kemo: [87.0,-81.8,-40.8,-40.8]
femop: [-14.5,-32.6,31.5,15.1]
Limis: [20.6,16.0,-13.8,0.8]
kabi: [16.0,-13.9,37.7,-26.6]
dile: [37.6,-79.6,35.2,-36.0]
fole: [41.6,33.8,-40.8,-40.8]
nokid: [20.6,16.0,-13.8,-19.2]
asked: [20.6,16.0,-13.8,-19.2] => nokid
asked: [41.6,33.8,-40.8,-40.8] => fole

Limis: [3.7,-3.9,6.8,7.7,18.8,14.4,2.6,-8.3]
kabi: [-5.5,-8.6,-8.5,-9.4,-31.4,7.1,1.8,22.7]
vudo: [-15.3,-18.8,-24.6,-19.3,-60.7,15.4,23.1,48.2]
Roku: [-4.4,-13.1,39.8,33.5,67.7,-32.6,35.6,-41.2]
fole: [6.8,7.7,18.8,-12.9,15.1,-79.8,47.0,66.3]
lon: [-23.4,-27.6,-43.7,-23.5,-79.8,15.1,47.0,71.6]
Birob: [3.7,-3.9,6.8,7.7,18.8,-12.9,2.6,-8.3]
nam: [0.9,-8.9,24.1,23.6,52.4,-27.1,20.4,-31.9]
asked: [6.8,7.7,18.8,-12.9,2.6] => Birob
asked: [-79.8,15.1,47.0] => lon
asked: [18.8,14.4,2.6] => Limis

vudo: [37.2,-19.4,-3.4,-2.0,15.5,7.6,-16.2,-4.0,-20.0]
nokid: [65.8,-47.2,-30.7,23.3,9.9,12.7,-33.5,-30.3,-37.3]
femop: [15.4,20.4,22.0,-31.5,29.1,-8.1,-6.1,-5.4,4.1]
fole: [-2.3,-3.4,-24.4,24.3,-15.6,-7.3,-5.9,-8.5,4.6]
Limis: [-31.5,29.1,-8.4,-2.0,15.5,7.6,-16.2,-13.5,-20.0]
lon: [54.3,-54.8,-14.2,14.0,8.3,26.9,-20.1,-14.2,-44.0]
kemo: [-11.6,54.8,-8.0,-6.4,7.9,-42.3,-9.9,-17.6,40.1]
dile: [54.8,-8.1,-6.4,-10.2,6.1,1.1,2.7,3.4,0.4]
Roku: [2.0,8.8,-37.9,31.7,-15.6,-22.7,-15.6,-21.3,15.1]
asked: [-5.9,-8.5] => fole
asked: [54.8,-8.0,-6.4] => kemo
asked: [-31.5,29.1,-8.1] => femop
asked: [-8.5,4.6] => fole
asked: [-3.4,-2.0,15.5,7.6] => vudo
asked: [-8.1,-6.4,-10.2,6.1,1.1,2.7,3.4] => dile
asked: [-31.5,29.1,-8.4,-2.0,15.5,7.6,-16.2,-13.5,-20.0] => Limis

femop: [4.6,-44.2,34.0,43.0]
kabi: [23.7,23.9,41.8,-30.3]
Birob: [50.9,50.4,67.2,-16.5]
lon: [34.6,35.0,-34.6,63.3]
Limis: [1.5,-3.3,6.8,-36.3]
fole: [30.3,23.5,-2.2,38.3]
dile: [19.0,21.2,62.2,17.6]
vudo: [-9.3,-6.6,-53.4,38.3]
nam: [22.7,21.7,2.5,14.5]
Roku: [-28.9,-33.1,18.2,-12.9]
kemo: [34.0,34.0,-44.2,-38.9]
asked: [34.0,-44.2] => kemo
asked: [-3.3,6.8,-36.3] => Limis
asked: [41.8,-30.3] => kabi

nokid: [-2.4,0.5,2.3,21.4,0.3,-0.7,-0.7,-18.2,-15.1,0.3,-0.6,0.4,20.9,0.9,-2.5,-0.1,-0.5,0.8,7.0,1.1,-5.9,3.5,2.1,1.0,12.5,2.2,79.8,1.9,20.7,-9.3,0.0,-1.3]
kabi: [-0.8,-0.5,-1.0,-30.1,0.3,0.2,0.6,22.2,-10.1,1.7,-1.7,1.0,16.1,-0.5,-3.2,1.0,12.5,-5.9,7.0,-0.5,0.8,1.1,1.0,2.1,2.2,3.5,13.0,2.8,27.6,7.6,0.9,-0.6]
Birob: [1.0,-0.7,-4.9,2.4,1.5,-0.2,0.7,-9.6,-1.1,0.4,-0.7,0.5,13.4,-0.6,-5.4,1.4,0.2,1.3,0.9,1.2,8.0,10.5,20.4,1.2,-14.7,0.1,3.2,2.2,40.2,-4.8,0.4,-0.2]
femop: [-0.8,-0.5,-1.0,-30.1,0.3,0.2,0.6,22.2,-10.1,1.7,-1.7,1.0,16.1,-0.5,-3.2,1.0,0.2,0.4,-8.9,5.5,9.8,17.5,-4.0,-0.4,-16.6,0.8,35.6,4.0,19.3,12.0,1.0,-1.2]
lon: [1.2,1.2,8.0,10.5,20.4,1.2,0.6,-24.7,15.2,-0.8,2.6,0.0,10.1,0.0,-1.7,0.1,-0.3,0.5,-0.2,-4.9,-9.2,7.1,17.3,2.1,-4.5,-1.2,-7.0,0.1,6.9,-8.6,0.4,-0.6]
asked: [0.2,0.4,-8.9,5.5,9.8,17.5,-4.0,-0.4] => femop
asked: [10.5,20.4,1.2,0.6] => lon
asked: [0.9,1.2,8.0,10.5,20.4,1.2] => Birob
asked: [-0.5,0.8,7.0,1.1,-5.9,3.5,2.1,1.0,12.5,2.2] => nokid

Birob: [-43.6,-24.6,-11.4,-14.7,23.2]
lon: [-47.3,8.8,28.3,-46.7,-14.8]
kemo: [-22.6,10.6,-13.4,28.5,7.7]
Roku: [-15.0,-3.4,20.2,12.5,-93.5]
vudo: [-3.4,20.2,-15.0,12.5,-50.5]
femop: [-12.2,20.2,12.5,-3.4,28.7]
Limis: [-0.5,2.1,31.8,26.6,-33.9]
fole: [-20.8,3.7,27.9,-5.8,-14.2]
nam: [6.1,-12.9,25.8,-13.2,-49.5]
asked: [28.3,-46.7] => lon
asked: [-15.0,-3.4,20.2,12.5] => Roku
asked: [-3.4,20.2,12.5] => Roku

Limis: [5.2,33.4,-42.5,43.2,-66.1,-42.4,-8.5]
femop: [5.2,33.4,-42.5,41.2,-42.4,43.2,-8.5]
Birob: [33.4,5.2,-42.5,43.2,41.2,-42.4,-8.5]
asked: [5.2,33.4,-42.5,43.2,-66.1,-42.4,-8.5] => Limis
asked: [-42.4,43.2,-8.5] => femop
asked: [-42.5,43.2,41.2,-42.4] => Birob
asked: [43.2,41.2,-42.4,-8.5] => Birob
asked: [43.2,-66.1,-42.4,-8.5] => Limis

Limis: [-34.9,-19.6,-6.8,39.1]
kemo: [-67.1,-83.2,10.5,-82.7]
nokid: [-19.6,-6.8,-34.9,39.1]
asked: [-19.6,-6.8,39.1] => Limis
asked: [-19.6,-6.8,-34.9] => nokid

Roku: [0.3,-30.8,12.7,-16.6,-3.5]
vudo: [31.8,-25.5,10.2,4.4,-51.3]
kabi: [29.5,-42.8,13.5,13.8,-49.1]
kemo: [0.9,-14.7,12.6,-42.5,-3.5]
fole: [20.2,-36.0,5.2,42.3,-33.5]
lon: [2.5,-44.1,18.0,-21.9,-8.1]
nokid: [19.4,-25.5,11.0,-6.4,-32.4]
nam: [27.8,-62.8,16.2,31.9,-47.8]
Limis: [-28.0,31.0,-2.4,-52.6,45.0]
dile: [23.6,-28.8,3.4,41.6,-38.2]
femop: [-56.8,63.9,-15.9,-50.3,92.4]
Birob: [-36.1,79.9,-29.5,6.7,62.9]
asked: [-2.4,-52.6,45.0] => Limis
asked: [-62.8,16.2,31.9] => nam
asked: [-16.6,-3.5] => Roku
asked: [5.2,42.3,-33.5] => fole
asked: [79.9,-29.5,6.7] => Birob
asked: [-25.5,10.2,4.4,-51.3] => vudo

kabi: [15.4,11.8,11.4,10.0,21.2,14.7,31.9,5.5,1.9,10.8,12.8,12.8,12.1,8.0,17.3,27.1,19.8,24.0,15.7,15.2,21.8,15.5,11.6,10.3,15.6,10.8,68.3,12.0,15.9,35.5,16.7,12.1,10.3,13.3,10.5,18.3,11.1,8.6,22.7,4.4,11.2,16.6,10.8,12.5,11.1,12.5,23.4,17.2,26.4,30.3]
Birob: [26.1,23.7,2.3,8.4,37.5,63.1,18.6,21.5,22.7,23.5,28.9,33.6,21.8,11.4,35.5,49.7,25.6,40.6,20.3,27.9,32.0,24.6,13.2,42.9,9.3,37.2,11.7,54.0,7.9,56.6,43.8,27.6,15.4,19.9,20.1,30.0,13.9,21.5,35.5,11.6,38.0,21.2,37.0,20.7,18.7,20.1,40.7,28.4,34.6,61.3]
fole: [29.1,19.4,18.6,22.7,21.5,37.5,63.1,8.4,2.3,23.5,21.8,19.8,11.4,12.7,28.9,55.8,30.9,47.7,30.8,36.4,35.2,23.3,12.0,68.3,11.6,15.6,10.8,15.9,10.3,38.4,29.1,16.7,13.5,12.4,16.2,47.7,20.8,13.2,55.5,7.0,26.2,26.1,23.7,24.3,11.7,32.5,40.3,31.0,62.9,25.5]
asked: [33.6,21.8,11.4,35.5,49.7,25.6,40.6,20.3,27.9,32.0,24.6] => Birob
asked: [12.0,68.3,11.6,15.6,10.8,15.9,10.3] => fole
asked: [18.6,22.7,21.5,37.5,63.1,8.4,2.3] => fole

fole: [-19.5,-44.7,-14.1,13.5,-10.9,4.1,-14.6,15.1,-12.1,-8.4,-17.5,63.6,17.9,20.0,32.2,43.3,-8.3,-3.0,13.7,51.6,4.2,6.2,-23.2,-57.8,35.4,29.5,-5.0,14.3,-68.0,38.3,47.6,-19.9,7.7]
kabi: [-2.5,61.8,-5.0,7.6,-29.1,-52.6,18.8,24.0,-15.9,-5.5,-0.2,70.8,26.0,7.4,13.2,59.3,-8.1,17.9,21.8,32.3,24.8,8.9,-13.6,-43.0,49.7,27.4,12.4,25.1,-50.3,39.3,19.4,-41.0,-6.0]
nokid: [-1.6,-39.6,10.2,-7.4,-23.0,6.7,-3.2,15.1,-20.1,-16.2,-8.7,71.3,22.6,15.2,24.8,54.7,-9.3,8.4,19.1,42.7,13.9,6.9,-18.7,-52.1,43.8,30.1,3.6,21.5,-61.8,40.7,37.8,-32.2,-2.2]
lon: [-8.8,-28.5,-60.3,61.3,42.1,-17.1,-31.5,16.1,20.2,11.2,-31.7,-4.2,3.8,-2.5,25.1,-31.6,8.2,-31.0,-17.4,59.0,2.7,7.1,-29.6,-31.6,10.7,20.4,-18.4,-23.2,-20.0,-2.9,16.4,32.6,61.6]
kemo: [-32.6,-41.7,-52.0,50.4,23.4,-9.0,-30.6,16.5,8.6,4.5,-30.2,32.6,9.0,16.1,34.7,7.1,-1.5,-23.3,-2.5,61.8,-5.0,7.6,-29.1,-52.6,18.8,24.0,-15.8,-5.5,-58.1,21.9,35.6,9.3,39.2]
Birob: [55.5,-3.6,63.5,-40.9,-30.8,-15.2,23.9,21.0,-21.2,-30.6,9.1,50.5,25.6,-12.8,-14.9,51.2,2.5,27.0,17.5,13.6,39.3,14.5,-2.9,-17.9,48.3,11.1,29.9,21.0,-14.5,24.6,-27.8,-44.9,12.2]
vudo: [64.6,9.2,67.3,-36.5,-27.8,-31.3,28.3,11.2,20.2,16.1,7.7,33.4,20.2,-21.6,-27.4,41.0,10.4,25.0,12.7,7.9,40.6,17.8,1.8,-6.3,39.3,-0.9,36.4,14.2,2.7,14.5,-47.7,-38.8,30.1]
Roku: [19.1,-45.4,33.8,-25.4,-29.9,4.7,7.2,16.4,-25.2,-23.2,-0.2,70.8,26.0,7.4,13.2,59.3,-8.1,17.9,21.8,32.3,24.8,8.9,-13.6,-43.0,49.7,27.4,12.4,25.1,-50.3,39.3,19.4,-41.0,-6.0]
femop: [-8.8,-28.5,-59.1,61.3,57.6,-17.1,-31.5,16.1,20.2,11.2,-31.7,-4.2,3.8,-2.5,25.1,-31.6,8.2,-31.0,-17.4,59.0,2.7,7.1,-29.6,-31.6,10.7,20.4,-18.6,-23.2,-20.0,-2.9,-7.7,32.6,61.6]
dile: [39.2,-17.6,52.2,-37.3,-31.5,-3.0,16.9,18.5,-25.3,-28.7,5.9,64.2,27.2,-2.3,-0.2,57.5,-3.5,24.9,20.9,22.0,33.9,11.4,-8.7,-30.9,51.8,20.7,21.4,24.4,-32.9,33.3,-4.4,-45.1,-0.9]
asked: [-2.5,61.8,-5.0,7.6,-29.1,-52.6,18.8,24.0,-15.8,-5.5] => kemo
asked: [-8.7,71.3,22.6,15.2] => nokid
asked: [-30.9,51.8] => dile
asked: [-68.0,38.3,47.6] => fole
asked: [-8.8,-28.5,-60.3,61.3,42.1,-17.1,-31.5,16.1,20.2,11.2,-31.7,-4.2,3.8,-2.5,25.1,-31.6,8.2,-31.0,-17.4,59.0,2.7,7.1,-29.6,-31.6,10.7,20.4,-18.4,-23.2,-20.0,-2.9,16.4,32.6,61.6] => lon
asked: [-8.8,-28.5,-59.1,61.3,57.6,-17.1,-31.5,16.1,20.2,11.2,-31.7,-4.2,3.8,-2.5,25.1,-31.6,8.2,-31.0,-17.4,59.0,2.7,7.1,-29.6,-31.6,10.7,20.4,-18.6,-23.2,-20.0,-2.9,-7.7,32.6,61.6] => femop

Limis: [29.4,-63.2,45.0,-20.3]
kemo: [-42.2,73.1,-37.3,46.3]
Roku: [-1.8,27.8,-80.1,10.3]
nam: [-42.7,-3.0,-18.1,23.1]
kabi: [-2.8,40.8,-33.3,55.9]
dile: [-9.1,-28.1,-11.6,-3.1]
nokid: [-10.1,-42.9,-3.0,-8.3]
Birob: [8.2,34.1,-11.0,-9.3]
vudo: [22.0,-15.1,-27.6,7.3]
femop: [4.0,-23.6,-9.1,20.4]
asked: [-9.1,-28.1] => dile
asked: [-42.9,-3.0] => nokid
asked: [8.2,34.1] => Birob
asked: [-27.6,7.3] => vudo
asked: [73.1,-37.3] => kemo

kemo: [-14.1,-1.8,-1.7,1.5,8.6,9.1,7.4,2.9,3.7,-0.3,-4.4,-11.8,-14.2,-29.8,-11.4,-2.4,1.4,2.4,12.3,8.8,5.1,11.7,6.9,-3.5,-2.3,-9.5,-16.7,-7.9,-1.1,-4.0,0.9,11.1,2.4,5.4,6.1,2.3,0.1,-1.8,-9.5,-14.6,-18.0,-30.6,-15.3,0.2,2.6,1.8,21.4,30.8,1.5]
kabi: [13.5,3.7,24.7,3.2,6.5,2.5,-0.9,-1.7,-6.9,-7.6,-9.2,-13.2,-11.1,-14.2,-1.8,2.0,5.5,3.8,13.9,8.9,4.9,12.8,9.0,-0.7,-1.3,-7.2,-15.9,-9.3,-2.0,-25.2,-1.5,-2.8,0.5,3.0,5.9,4.6,3.1,3.7,8.7,5.6,0.5,-13.6,-26.1,-2.4,-5.0,-2.2,-18.0,-18.7,-0.5]
femop: [-4.3,0.9,-7.9,-0.2,2.5,4.5,5.6,3.8,11.4,11.3,14.6,25.6,28.8,64.4,34.3,17.5,19.7,9.4,29.1,18.1,10.7,33.8,44.9,20.7,4.1,10.0,11.5,4.0,0.3,-2.6,-1.0,-9.7,-2.1,-6.0,-10.0,-7.2,-5.2,-7.9,-24.5,-31.5,-39.8,-89.5,-85.3,-5.9,-10.2,-4.4,-39.7,-56.0,-3.2]
Birob: [21.4,4.8,25.4,2.0,0.1,-5.4,-7.6,-5.0,-12.9,-9.5,-7.6,-4.7,3.3,24.0,19.1,11.0,12.0,4.7,8.5,1.0,-2.8,-18.8,-35.3,-20.5,-4.3,-9.6,-7.4,1.6,1.4,34.6,3.6,20.6,2.8,3.9,1.3,-1.9,-2.7,-5.2,-17.4,-19.2,-18.4,-19.9,1.8,1.7,5.2,3.0,29.9,38.7,1.7]
asked: [0.1,-1.8,-9.5,-14.6,-18.0,-30.6,-15.3,0.2] => kemo
asked: [-2.4,-5.0,-2.2,-18.0] => kabi
asked: [-4.0,0.9] => kemo
asked: [-14.2,-1.8] => kabi

kemo: [13.0,39.9,7.4,22.3,37.2,-3.6,-10.8,20.5,40.7,38.4,15.4,22.5,29.3,26.1,46.4,12.0,-1.6,29.3,32.0,51.0,13.7]
Birob: [29.3,32.0,51.1,13.7,11.4,27.0,29.8,-64.0,-71.5,21.6,19.6,45.3,29.7,16.1,-18.8,21.1,17.4,19.9,-5.1,-24.2,25.6]
kabi: [10.1,-48.0,-36.9,-51.6,-31.5,-34.2,-28.1,-6.0,-15.9,-58.0,-32.6,-24.1,-27.9,-1.0,-33.3,-12.4,-23.6,-31.5,-47.3,-47.5,-19.4]
lon: [13.0,39.9,7.4,22.3,37.2,29.4,-10.8,20.5,40.7,38.4,15.4,22.5,29.3,26.1,46.4,12.0,-1.6,29.3,32.0,51.0,13.7]
fole: [-55.4,-21.9,5.6,4.5,20.2,2.7,37.5,-55.0,-55.1,-2.5,22.4,44.1,-6.2,70.3,-4.4,38.7,27.1,34.1,-24.1,-27.2,63.0]
femop: [45.8,-4.2,11.3,-11.4,27.0,-11.0,62.9,24.5,41.1,-15.5,8.2,-3.5,57.5,-1.1,3.6,-6.6,-1.2,-3.9,-0.4,13.0,-19.8]
asked: [13.0,39.9,7.4,22.3,37.2,-3.6,-10.8,20.5,40.7,38.4,15.4,22.5,29.3,26.1,46.4,12.0,-1.6,29.3,32.0,51.0,13.7] => kemo
asked: [-23.6,-31.5,-47.3,-47.5,-19.4] => kabi
asked: [39.9,7.4,22.3,37.2,-3.6] => kemo
asked: [27.0,29.8,-64.0,-71.5,21.6,19.6,45.3,29.7,16.1,-18.8] => Birob

dile: [-46.4,-5.7,-72.1,-23.1,16.6,11.1,2.6,-20.0,7.6,-2.7,-9.8]
Roku: [24.4,6.5,-46.1,-5.7,18.7,18.1,1.2,2.0,8.5,-8.0,11.1]
vudo: [14.0,-5.2,-5.7,1.2,2.0,-46.1,18.1,18.7,-8.0,8.5,11.1]
asked: [-46.1,-5.7] => Roku
asked: [-5.7,-72.1,-23.1,16.6,11.1,2.6,-20.0,7.6,-2.7,-9.8] => dile
asked: [-5.7,-72.1,-23.1,16.6,11.1,2.6] => dile
asked: [-46.1,-5.7,18.7] => Roku
asked: [-46.1,-5.7,18.7,18.1,1.2,2.0,8.5,-8.0,11.1] => Roku
asked: [-5.7,18.7] => Roku
asked: [2.6,-20.0] => dile

femop: [-21.9,29.3,-14.8,6.5,15.3,16.4,2.1,16.1,29.3,10.8,22.8,10.2,3.7,11.8,-9.8,16.8,-3.2,-19.0,-27.6,21.6,21.4,-40.4,-31.0,12.6,-18.5,-18.2,8.7,27.0,-27.4,14.8,-6.8,-4.4,15.2,21.7,18.3,27.9,41.9,45.3,26.2,1.4,22.1,2.6,3.1,7.7,35.4,-23.5,7.9,-7.4,33.2,8.5]
Limis: [14.4,-24.0,-0.6,8.5,-29.4,-18.0,11.7,14.0,-17.5,-20.8,-57.4,-11.5,-51.8,-52.4,-46.5,-13.5,-20.5,34.7,-41.0,-29.5,-33.0,-2.7,-20.3,-1.5,-15.9,-21.0,-16.9,-9.7,12.8,-6.9,-33.2,-34.9,-24.9,0.6,-3.8,-20.8,28.8,-16.3,-26.7,-14.9,-25.9,-11.2,-2.7,-30.2,-14.6,-2.2,-28.2,-22.4,-13.3,23.1]
Roku: [-21.9,29.3,-14.8,6.5,15.3,16.4,2.1,16.1,29.3,10.8,22.8,10.2,3.7,20.2,-9.8,16.8,-3.2,-19.0,-27.6,21.6,31.2,-40.4,-31.0,-0.1,-18.5,-18.2,8.7,27.0,-27.4,14.8,-6.8,-4.4,15.2,7.2,18.3,27.9,4.5,45.3,26.2,1.4,22.1,2.6,3.1,7.7,3.9,-23.5,7.9,-7.4,33.2,8.5]
dile: [-44.5,10.8,-20.1,16.9,20.3,64.7,12.4,30.2,25.7,12.9,29.6,53.4,-18.9,14.8,-44.6,30.6,36.9,-34.4,-55.7,-29.3,-17.8,-59.7,-43.9,53.6,-63.4,14.9,-8.6,-33.8,-54.8,49.8,-59.1,8.5,-3.0,7.6,-0.6,-1.9,65.7,76.9,54.9,18.9,-0.3,9.7,0.4,55.2,-16.9,-14.7,-17.0,-49.2,-19.5,13.8]
vudo: [7.2,12.1,-8.0,-9.3,-1.4,6.4,-31.8,31.0,12.9,25.7,29.6,17.5,46.0,10.5,27.5,34.6,3.0,14.5,21.9,17.5,-2.5,29.3,-5.0,-9.7,15.1,8.9,27.1,-14.0,20.4,24.2,5.9,-25.9,-11.2,28.3,9.5,22.1,4.4,9.1,3.6,-35.0,-19.0,-17.5,-11.1,-8.0,-29.7,-16.8,18.6,4.6,-14.4,-28.7]
asked: [12.9,25.7,29.6] => vudo
asked: [-21.9,29.3,-14.8,6.5,15.3,16.4,2.1,16.1,29.3,10.8,22.8,10.2,3.7,20.2,-9.8,16.8,-3.2,-19.0,-27.6,21.6,31.2,-40.4,-31.0,-0.1,-18.5,-18.2,8.7,27.0,-27.4,14.8,-6.8,-4.4,15.2,7.2,18.3,27.9,4.5,45.3,26.2,1.4,22.1,2.6,3.1,7.7,3.9,-23.5,7.9,-7.4,33.2,8.5] => Roku
asked: [22.1,4.4] => vudo

